Below are the code and all the weights of a small trained network. Each question names an input and a target symbol and asks about switching units off, where a switched-off unit gives its printed mean instead of its output.

import numpy as np


def w(rows, s, z=0):
    codes = np.array(rows[::2]) - 128.0
    scale = np.full(codes.shape[1], s)
    scale[-1] = z or s
    return codes * scale


def f(y):
    return y / 2 * (1 + np.tanh(0.7978845608 * (y + 0.044715 * y**3)))


def softmax(a):
    e = np.exp(a - a.max(-1, keepdims=True))
    return e / e.sum(-1, keepdims=True)


def log_softmax(a):
    a = a - a.max(-1, keepdims=True)
    return a - np.log(np.exp(a).sum(-1, keepdims=True))


def net(x, mask):
    ids = ['αβγδεηξτψ'.index(c) for c in x.split()]
    T = len(ids)
    res = E[ids] + P[:T]
    r = res
    for j in range(3):
        rows = slice(3 * j, 3 * j + 3)
        q, k, v = (r @ M[0][rows].T for M in (Q, K, V))
        z = softmax(np.where(np.tri(T) > 0, q @ k.T / 3**0.5, -1e9)) @ v
        o = O[0][rows]
        res = res + np.where(mask[j], z, o[:, -1]) @ o[:, :-1]
    y = f(res @ A[0][:, :-1].T + A[0][:, -1])
    res = res + np.where(mask[3:7], y, B[0][:, -1]) @ B[0][:, :-1]
    return log_softmax(res[-1] @ U[:, :-1].T + U[:, -1])


Q, K, V, O, A, B = {}, {}, {}, {}, {}, {}
E = w([
[66,172,44,91,145,97],'α',
[157,130,129,99,144,250],'β',
[119,168,173,151,155,149],'γ',
[122,204,159,114,112,89],'δ',
[153,20,114,125,149,140],'ε',
[152,160,169,83,83,118],'η',
[74,124,102,91,159,173],'ξ',
[124,160,152,107,107,162],'τ',
[78,130,96,51,126,138],'ψ',
],0.016)
P = w([
[97,127,79,185,75,164],'0',
[99,195,76,85,90,225],'1',
[125,197,62,87,132,197],'2',
[142,210,72,64,160,179],'3',
[170,216,71,41,178,193],'4',
[199,223,101,30,197,185],'5',
[254,243,99,27,199,214],'6',
],0.0091)
Q[0] = w([
[67,173,94,103,121,171],'head 1',
[196,12,181,254,132,10],'head 1',
[143,86,150,180,195,80],'head 1',
[183,95,82,128,153,92],'head 2',
[180,156,62,35,121,179],'head 2',
[138,107,146,141,120,179],'head 2',
[144,252,107,40,123,158],'head 3',
[137,82,126,80,181,179],'head 3',
[27,195,169,166,101,183],'head 3',
],0.011)
K[0] = w([
[143,91,130,135,114,83],'head 1',
[110,231,120,61,147,164],'head 1',
[114,189,136,111,127,141],'head 1',
[127,164,132,119,109,151],'head 2',
[181,146,153,82,253,85],'head 2',
[123,146,99,140,139,102],'head 2',
[128,34,155,160,119,40],'head 3',
[168,136,103,172,171,101],'head 3',
[115,109,169,177,44,65],'head 3',
],0.016)
V[0] = w([
[13,139,130,188,152,82],'head 1',
[197,112,128,192,184,217],'head 1',
[206,164,173,128,9,108],'head 1',
[105,198,54,92,106,105],'head 2',
[167,118,90,109,177,169],'head 2',
[129,198,193,128,124,102],'head 2',
[101,70,113,45,77,119],'head 3',
[103,80,157,73,126,198],'head 3',
[146,112,115,118,100,68],'head 3',
],0.014)
O[0] = w([
[227,134,37,115,80,183,108],'head 1',
[95,181,106,175,170,21,146],'head 1',
[67,147,176,107,11,142,113],'head 1',
[179,90,187,176,111,165,246],'head 2',
[147,145,140,121,62,112,194],'head 2',
[104,66,59,128,123,188,147],'head 2',
[80,117,184,176,178,181,169],'head 3',
[118,204,142,140,207,223,171],'head 3',
[86,36,165,154,106,108,106],'head 3',
],0.012,0.011)
A[0] = w([
[54,120,193,161,98,155,46],'neuron 1',
[117,82,127,127,2,105,46],'neuron 2',
[173,172,233,145,170,91,2],'neuron 3',
[165,94,123,114,138,222,8],'neuron 4',
],0.009,0.005)
B[0] = w([
[247,168,157,117,127,58,200],'neuron 1',
[95,100,106,78,211,140,240],'neuron 2',
[128,57,72,100,45,108,254],'neuron 3',
[82,103,137,157,133,32,254],'neuron 4',
],0.013,0.011)
U = w([
[126,123,103,60,81,195,137],'α',
[167,186,88,82,194,138,24],'β',
[92,137,182,143,136,173,148],'γ',
[183,183,65,78,70,169,124],'δ',
[165,166,161,67,117,136,114],'ε',
[185,98,118,128,50,153,67],'η',
[130,166,112,107,107,178,174],'ξ',
[84,186,109,84,78,69,110],'τ',
[118,160,149,131,2,227,255],'ψ',
],0.0067,0.0053)

Each question gives the input, a string of symbols that net reads in full, and the target symbol t.
The units are the heads (3 rows each of Q, K, V and O) and the neurons (one row each of A and B). Each row of codes is followed by its name. A weight is (code - 128) times the scale printed after its matrix; where a second scale follows, it is the last column's (O, A, B and U).
mask holds one flag per unit, heads first, then neurons. A switched-off unit (its flag False) gives its mean, the last column of its rows in O or B, instead of its output. The means were averaged over made-up inputs and are rounded, as every weight is.
A unit's drop is (log p(t) with every unit on - log p(t) with that unit switched off) / (log p(t) with every unit on - log p(t) with every unit switched off).
The circuit of an input: a set's keep is (log p(t) with only the set's units on - log p(t) with every unit switched off) / (log p(t) with every unit on - log p(t) with every unit switched off). Starting from all 7 units, units are removed one at a time, each time the one whose removal leaves the highest keep (on an exact tie, the one counted first), for as long as the keep stays at least 0.8.
circuit, biggest first: the units of the circuit, biggest drop first
top k neurons: the k neurons with the biggest drops, biggest first
which heads matter: for each layer, one digit per head in row order, 1 if its drop is at least 0.15 and else 0, layers parted by /
input η η δ ψ, target ε: which heads matter -> 100
input ξ ξ δ η β ψ, target β: circuit, biggest first -> head 1
input τ η ξ, target ψ: which heads matter -> 100
input ξ β γ τ η η γ, target β: top 2 neurons -> neuron 3; neuron 4
input ξ β τ α δ, target β: which heads matter -> 101
input τ γ δ ξ γ ξ ψ, target ψ: circuit, biggest first -> head 1; neuron 2
input δ τ η ψ, target α: which heads matter -> 101
input γ γ η, target δ: circuit, biggest first -> head 3; head 1
input γ δ β, target δ: which heads matter -> 101
input ψ η β τ δ, target γ: which heads matter -> 111
input β ψ δ ψ, target τ: which heads matter -> 100
input β ε ε, target τ: which heads matter -> 110
input η ψ ψ ξ δ δ, target ε: circuit, biggest first -> neuron 1; head 1; neuron 2; head 3
input η τ γ η, target ε: circuit, biggest first -> head 1; neuron 1; neuron 2
input β ψ η, target τ: top neuron -> neuron 3
input ψ ψ β γ δ γ η, target γ: top 3 neurons -> neuron 4; neuron 3; neuron 1
input ξ τ ψ δ β, target β: top 2 neurons -> neuron 3; neuron 4
input α ψ η ψ η, target η: circuit, biggest first -> head 1; neuron 4; head 3
input α τ τ τ δ ε, target γ: top 2 neurons -> neuron 3; neuron 1
input ξ β α ξ ε γ, target τ: top 2 neurons -> neuron 3; neuron 2
input γ τ ψ η ψ, target δ: top 2 neurons -> neuron 4; neuron 2
input δ α ε γ, target τ: which heads matter -> 111
input α ξ α ξ ξ, target η: top 2 neurons -> neuron 4; neuron 2
